Here is a tiny trained network, its code and every weight. The questions are about switching its units off for an input and a class, where a switched-off unit gives its printed mean instead of its output.

import numpy as np


def w(rows, s, z=0):
    codes = np.array(rows[::2]) - 128.0
    scale = np.full(codes.shape[1], s)
    scale[-1] = z or s
    return codes * scale


def f(y):
    return np.maximum(y, 0)


def log_softmax(a):
    a = a - a.max(-1, keepdims=True)
    return a - np.log(np.exp(a).sum(-1, keepdims=True))


def net(x, mask):
    res = np.array(x, float).reshape(1, 8) / 4 @ E
    y = f(res @ A[0][:, :-1].T + A[0][:, -1])
    res = res + np.where(mask, y, B[0][:, -1]) @ B[0][:, :-1]
    return log_softmax(res[-1] @ U[:, :-1].T + U[:, -1])


A, B = {}, {}
E = w([
[143,177,111],'x0',
[120,109,136],'x1',
[124,116,135],'x2',
[126,123,131],'x3',
[197,87,36],'x4',
[118,87,145],'x5',
[122,106,134],'x6',
[255,137,190],'x7',
],0.0074)
A[0] = w([
[176,91,55,63],'n0',
[232,129,228,45],'n1',
[174,88,53,63],'n2',
[113,170,184,229],'n3',
[68,120,92,60],'n4',
[91,59,162,240],'n5',
[190,124,47,126],'n6',
[188,60,90,207],'n7',
[110,135,245,112],'n8',
[155,108,158,195],'n9',
[20,135,49,90],'n10',
[75,205,204,85],'n11',
[105,155,127,254],'n12',
],0.012,0.0082)
B[0] = w([
[48,95,181,165],'n0',
[217,74,177,209],'n1',
[29,80,197,165],'n2',
[93,109,62,248],'n3',
[177,74,204,154],'n4',
[178,192,50,245],'n5',
[79,91,118,197],'n6',
[75,170,102,235],'n7',
[38,86,125,205],'n8',
[177,203,112,205],'n9',
[255,137,251,210],'n10',
[58,59,146,195],'n11',
[188,118,42,254],'n12',
],0.0086,0.0082)
U = w([
[130,140,118,254],'0',
[172,121,251,48],'1',
[129,146,103,175],'2',
[41,102,185,39],'3',
[130,164,114,150],'4',
[130,155,105,92],'5',
[125,176,117,108],'6',
[124,158,114,92],'7',
],0.019,0.0054)

Each question gives the input, the list of numbers given to net, and the class t.
The units are the neurons (one row each of A and B). Each row of codes is followed by its name. A weight is (code - 128) times the scale printed after its matrix; where a second scale follows, it is the last column's (A, B and U).
mask holds one flag per neuron, in row order. A switched-off neuron (its flag False) gives its mean, the last column of its row in B, instead of its output. The means were averaged over made-up inputs and are rounded, as every weight is.
A unit's drop is (log p(t) with every unit on - log p(t) with that unit switched off) / (log p(t) with every unit on - log p(t) with every unit switched off).
The circuit of an input: a set's keep is (log p(t) with only the set's units on - log p(t) with every unit switched off) / (log p(t) with every unit on - log p(t) with every unit switched off). Starting from the 12 units with the biggest drops (on a tie, the unit counted first), units are removed one at a time, each time the one whose removal leaves the highest keep (on an exact tie, the one counted first), for as long as the keep stays at least 0.8.
units of the circuit, in order: the units of the circuit, biggest drop first
k most important neurons: the k neurons with the biggest drops, biggest first
drop when u is switched off: that unit's drop, to one decimal
input [0,0,-8,6,-8,-5,6,2], class 3: units of the circuit, in order -> (n11)
input [8,-5,8,0,-8,-6,-4,6], class 3: units of the circuit, in order -> (n11, n8)
input [4,-6,-3,8,-8,-3,-1,4], class 3: 4 most important neurons -> (n11, n8, n5, n10)
input [-7,5,8,0,8,3,2,4], class 3: units of the circuit, in order -> (n2, n0)
input [8,1,3,7,8,3,1,-4], class 3: 2 most important neurons -> (n2, n0)
input [-3,3,7,4,5,7,5,-8], class 1: 3 most important neurons -> (n10, n4, n3)
input [1,8,-8,-8,-8,-4,-4,4], class 3: 2 most important neurons -> (n11, n8)
input [1,4,-5,-1,-4,-1,5,-7], class 1: 2 most important neurons -> (n10, n4)
input [8,5,3,2,8,7,6,6], class 3: 2 most important neurons -> (n2, n0)
input [6,0,-2,-2,-8,-6,7,-4], class 3: 3 most important neurons -> (n11, n9, n8)
input [6,2,-6,-1,8,-3,-5,-3], class 3: 4 most important neurons -> (n2, n0, n5, n6)
input [-6,2,-6,3,-5,5,2,-6], class 1: 2 most important neurons -> (n10, n4)
input [2,-8,5,-5,8,4,3,1], class 3: 2 most important neurons -> (n2, n0)
input [-2,7,-4,3,4,-6,-6,7], class 1: units of the circuit, in order -> (n1)
input [-4,2,-6,3,6,8,-3,-8], class 1: drop when n10 is switched off -> 0.8
input [-3,-1,-5,0,8,5,-1,-8], class 1: drop when n5 is switched off -> 0.0
input [-2,-2,1,6,-2,-7,2,-7], class 1: drop when n7 is switched off -> 0.1
input [8,-8,4,8,8,-7,-2,-2], class 3: drop when n2 is switched off -> 0.3
